Here is a tiny trained network, its code and every weight. The questions are about switching its units off for an input and a class, where a switched-off unit gives its printed mean instead of its output.

import numpy as np


def w(rows, s, z=0):
    codes = np.array(rows[::2]) - 128.0
    scale = np.full(codes.shape[1], s)
    scale[-1] = z or s
    return codes * scale


def f(y):
    return y / 2 * (1 + np.tanh(0.7978845608 * (y + 0.044715 * y**3)))


def log_softmax(a):
    a = a - a.max(-1, keepdims=True)
    return a - np.log(np.exp(a).sum(-1, keepdims=True))


def net(x, mask):
    res = np.array(x, float).reshape(1, 6) / 4 @ E
    y = f(res @ A[0][:, :-1].T + A[0][:, -1])
    res = res + np.where(mask, y, B[0][:, -1]) @ B[0][:, :-1]
    return log_softmax(res[-1] @ U[:, :-1].T + U[:, -1])


A, B = {}, {}
E = w([
[170,68,194],'x0',
[131,129,128],'x1',
[130,128,127],'x2',
[102,197,198],'x3',
[127,128,129],'x4',
[254,198,114],'x5',
],0.0097)
A[0] = w([
[65,21,159,191],'N0',
[155,205,134,212],'N1',
[168,64,161,71],'N2',
[146,63,80,18],'N3',
[101,168,82,20],'N4',
[144,112,60,61],'N5',
[163,90,228,71],'N6',
[57,138,105,148],'N7',
[163,146,98,243],'N8',
[194,138,138,136],'N9',
[72,131,100,122],'N10',
[118,163,191,63],'N11',
[146,82,87,23],'N12',
[139,111,169,39],'N13',
[103,177,180,92],'N14',
[131,168,202,116],'N15',
[157,87,39,105],'N16',
[160,57,98,83],'N17',
[168,106,119,48],'N18',
[123,161,153,150],'N19',
[194,118,87,148],'N20',
[159,108,175,45],'N21',
[125,73,134,67],'N22',
[158,79,194,5],'N23',
[99,104,117,253],'N24',
[79,134,153,101],'N25',
[117,160,165,93],'N26',
[48,157,163,159],'N27',
[148,87,85,132],'N28',
[115,115,137,89],'N29',
[146,52,251,70],'N30',
[97,57,126,175],'N31',
[186,136,117,131],'N32',
[68,207,51,33],'N33',
[103,166,74,72],'N34',
],0.015,0.0047)
B[0] = w([
[161,168,152,255],'N0',
[125,141,184,228],'N1',
[118,173,68,167],'N2',
[110,171,128,156],'N3',
[161,194,65,147],'N4',
[131,198,138,150],'N5',
[187,147,92,193],'N6',
[177,167,160,192],'N7',
[149,125,190,196],'N8',
[125,156,148,193],'N9',
[160,166,143,172],'N10',
[51,155,123,164],'N11',
[53,141,96,142],'N12',
[120,196,1,132],'N13',
[45,181,118,177],'N14',
[65,152,122,188],'N15',
[38,164,176,183],'N16',
[78,195,117,168],'N17',
[91,144,119,138],'N18',
[106,113,129,160],'N19',
[146,163,159,192],'N20',
[131,159,114,146],'N21',
[145,154,118,148],'N22',
[167,144,38,159],'N23',
[135,138,193,187],'N24',
[165,147,132,164],'N25',
[21,159,103,152],'N26',
[147,147,149,212],'N27',
[33,184,167,161],'N28',
[192,108,110,128],'N29',
[145,174,103,218],'N30',
[155,160,167,198],'N31',
[117,140,154,181],'N32',
[196,183,80,201],'N33',
[189,162,86,159],'N34',
],0.0069,0.01)
U = w([
[38,167,86,77],'0',
[180,167,5,53],'1',
[137,135,127,254],'2',
[168,145,174,7],'3',
[137,133,123,241],'4',
[131,137,114,226],'5',
[133,78,91,94],'6',
[117,53,54,75],'7',
],0.015,0.0083)

Each question gives the input, the list of numbers given to net, and the class t.
The units are the neurons (one row each of A and B). Each row of codes is followed by its name. A weight is (code - 128) times the scale printed after its matrix; where a second scale follows, it is the last column's (A, B and U).
mask holds one flag per neuron, in row order. A switched-off neuron (its flag False) gives its mean, the last column of its row in B, instead of its output. The means were averaged over made-up inputs and are rounded, as every weight is.
A unit's drop is (log p(t) with every unit on - log p(t) with that unit switched off) / (log p(t) with every unit on - log p(t) with every unit switched off).
The circuit of an input: a set's keep is (log p(t) with only the set's units on - log p(t) with every unit switched off) / (log p(t) with every unit on - log p(t) with every unit switched off). Starting from the 12 units with the biggest drops (on a tie, the unit counted first), units are removed one at a time, each time the one whose removal leaves the highest keep (on an exact tie, the one counted first), for as long as the keep stays at least 0.8.
units of the circuit, in order: the units of the circuit, biggest drop first
most important unit: the unit with the biggest drop
k most important neurons: the k neurons with the biggest drops, biggest first
drop of u: that unit's drop, to one decimal
input [0,0,2,-4,-3,3], class 0: most important unit : N16
input [4,2,-2,-6,-3,-8], class 3: units of the circuit, in order : (N0; N31)
input [3,0,-6,6,-6,-7], class 3: units of the circuit, in order : (N0; N27)
input [-8,-1,-1,-6,1,-4], class 1: 3 most important neurons : (N33; N34; N4)
input [-5,2,-1,1,-1,6], class 3: units of the circuit, in order : (N1; N8)
input [-5,3,-3,5,5,-6], class 3: 2 most important neurons : (N7; N27)
input [8,8,4,1,-1,7], class 1: units of the circuit, in order : (N23; N6)
input [1,6,2,-6,7,8], class 3: units of the circuit, in order : (N8; N20)
input [-6,6,-5,-3,1,-5], class 1: units of the circuit, in order : (N33; N34)
input [-4,1,-7,1,6,8], class 3: units of the circuit, in order : (N1; N8)
input [8,7,-4,8,1,4], class 0: 2 most important neurons : (N15; N11)
input [6,0,7,-1,-1,-8], class 3: units of the circuit, in order : (N0; N31)
input [-5,-1,-3,-1,0,-2], class 1: 2 most important neurons : (N33; N1)
input [-8,3,8,4,-3,1], class 1: units of the circuit, in order : (N33)
input [7,3,-5,-8,5,5], class 0: 3 most important neurons : (N16; N28; N17)
input [7,6,-3,-3,5,7], class 1: 3 most important neurons : (N2; N23; N6)
input [1,-3,-2,-8,8,4], class 0: drop of N16 : 0.1
input [-8,-2,0,2,5,0], class 1: drop of N33 : 0.2
input [-6,4,7,-5,-2,8], class 3: drop of N8 : 0.2
input [-5,6,-8,-8,4,-1], class 0: units of the circuit, in order : (N16)
